a =  33  -16  -15   27  -16  -39   34   30
a[0]: 33
a[7]: 30
a[2]: -15
a[4]: -16

W =
array([[ 0.16,  0.08,  0.17,  0.19,  0.00,  0.04,  0.07],
       [ 0.16,  0.11, -0.17,  0.10, -0.01,  0.12,  0.16],
       [ 0.13,  0.08, -0.14,  0.02,  0.02,  0.14,  0.20]])
W[0,-7]: 0.16
W[-2,-2]: 0.12
W[1,-5]: -0.17
W[2,6]: 0.20
W[1,6]: 0.16
W[:, -2]: [0.04, 0.12, 0.14]
W[:, -3]: [0.00, -0.01, 0.02]
W[:, 2]: [0.17, -0.17, -0.14]
W[-3]: [0.16, 0.08, 0.17, 0.19, 0.00, 0.04, 0.07]
W[-2,-4]: 0.10
W[-1,-3]: 0.02
W[1]: [0.16, 0.11, -0.17, 0.10, -0.01, 0.12, 0.16]
W[-3,3]: 0.19
W[-3,-5]: 0.17
W[0,1]: 0.08
W[-2,4]: -0.01

X =
[2 11 7 -27 11 -26 12 2 -31 2 -24]
[-3 20 12 -21 1 -28 -9 15 15 -10 -24]
[19 0 20 -5 18 3 10 -11 -23 9 -18]
[-17 18 -5 -21 -14 -27 -17 15 20 -18 -11]
[-21 -16 14 22 -12 17 -10 -6 -11 3 21]
[-17 -3 6 26 -3 6 2 -5 -5 -1 19]
[-9 4 -12 17 -18 -3 -21 0 18 -8 10]
X[-7][-11]	2
X[5][-6]	6
X[-6][4]	1
X[-3]	[-21, -16, 14, 22, -12, 17, -10, -6, -11, 3, 21]
X[-6][-5]	-9
X[6]	[-9, 4, -12, 17, -18, -3, -21, 0, 18, -8, 10]
X[4][-4]	-6
X[-6][1]	20
X[-4]	[-17, 18, -5, -21, -14, -27, -17, 15, 20, -18, -11]
X[3][-8]	-21
X[-6]	[-3, 20, 12, -21, 1, -28, -9, 15, 15, -10, -24]
X[:, 0]	[2, -3, 19, -17, -21, -17, -9]
X[-5][-11]	19
X[-4][-6]	-27
X[:, -9]	[7, 12, 20, -5, 14, 6, -12]
X[3][2]	-5
X[:, -3]	[-31, 15, -23, 20, -11, -5, 18]
X[-6][-2]	-10
X[1][8]	15
X[:, 6]	[12, -9, 10, -17, -10, 2, -21]
X[2][-3]	-23
X[-4][1]	18
X[:, 10]	[-24, -24, -18, -11, 21, 19, 10]
X[:, -2]	[2, -10, 9, -18, 3, -1, -8]
X[-5]	[19, 0, 20, -5, 18, 3, 10, -11, -23, 9, -18]
X[-1][10]	10
X[6][-8]	17
X[-4][-1]	-11
X[-3][-5]	-10
X[-6][-11]	-3

A =
array([[ -2, -17, -11,  29,  10,  35,  -4,  13,  47, -40,  36, -19,  20,
        -12,   6],
       [ 16, -21,  -8,  38,   3,  14,  -9,  19,  41, -45,  24,  12,  20,
        -15,  -6],
       [  2,  11,  18,  10,   1,   0,  13, -19,  16,  10, -13,  12,  -7,
         43,  11],
       [ 25, -11,   0,  25,   4,  -2,  -7,  25,  13, -22,  15,  28,  18,
        -17,  -6],
       [-13,   1,   7,   8,  37,  49,  38, -29,   4, -35,  36, -19,  16,
         33,  33],
       [ 15,   5,  11,  15,  -2,  -7,   2,   4,  16,   5,  -6,  23,   2,
         15,  -1],
       [ 11,   3,   3,  12,   6,   5,   2,  15,  10,   2,   9,  12,  10,
         -2,   2],
       [ 31,   0,   9,   8,  37,  12,  26,   8, -42, -40,  30,  42,  31,
        -10,  12],
       [-11,  -7,  -5,  18,  11,  37,   6,   2,  38, -18,  32, -27,  14,
          3,  15]])
Indices start at 0.
(0, 0) => -2
(0, 5) => 35
(7, 5) => 12
(2, 1) => 11
(2, 5) => 0
(4, 6) => 38
(8, 0) => -11
(0, 11) => -19
(7, 9) => -40
(3, 8) => 13
(7, 10) => 30
(7, 7) => 8
(5, 13) => 15
(6, 8) => 10
(2, 12) => -7
(0, 3) => 29
(5, 1) => 5
(1, 3) => 38
(8, 12) => 14
(8, 9) => -18
(6, 14) => 2
(1, 2) => -8
(2, 14) => 11
(5, 5) => -7
(5, 14) => -1
(5, 0) => 15
(8, 5) => 37
(5, 12) => 2
(8, 4) => 11
(2, 3) => 10
(4, 2) => 7
(3, 5) => -2
(4, 11) => -19
(4, 3) => 8
(5, 6) => 2
(8, 14) => 15
(8, 13) => 3
(3, 3) => 25

data =
[-27 -18 -15 -18 17]
[2 -10 -1 -10 4]
[-9 -11 -3 -11 -13]
[-24 -8 -10 -8 12]
[-11 -10 -12 -10 9]
[-4 -1 19 -1 -23]
[-13 -2 17 -2 7]
[-2 26 -2 26 -19]
[-7 8 15 8 -6]
[-1 -5 31 -5 -1]
[-31 -13 -14 -13 24]
[-8 4 0 4 -9]
Rows and columns are counted from 0.
row 0 col 0 = -27
row 2 col 3 = -11
row 4 col 4 = 9
row 0 col 2 = -15
row 4 col 1 = -10
row 5 col 1 = -1
row 1 col 2 = -1
row 5 col 2 = 19
row 1 col 1 = -10
row 6 col 0 = -13
row 2 col 1 = -11
row 8 col 1 = 8
row 9 col 4 = -1
row 6 col 1 = -2
row 2 col 4 = -13
row 6 col 2 = 17
row 9 col 0 = -1
row 11 col 3 = 4
row 8 col 3 = 8
row 2 col 2 = -3
row 1 col 4 = 4
row 0 col 1 = -18
row 0 col 3 = -18
row 10 col 0 = -31
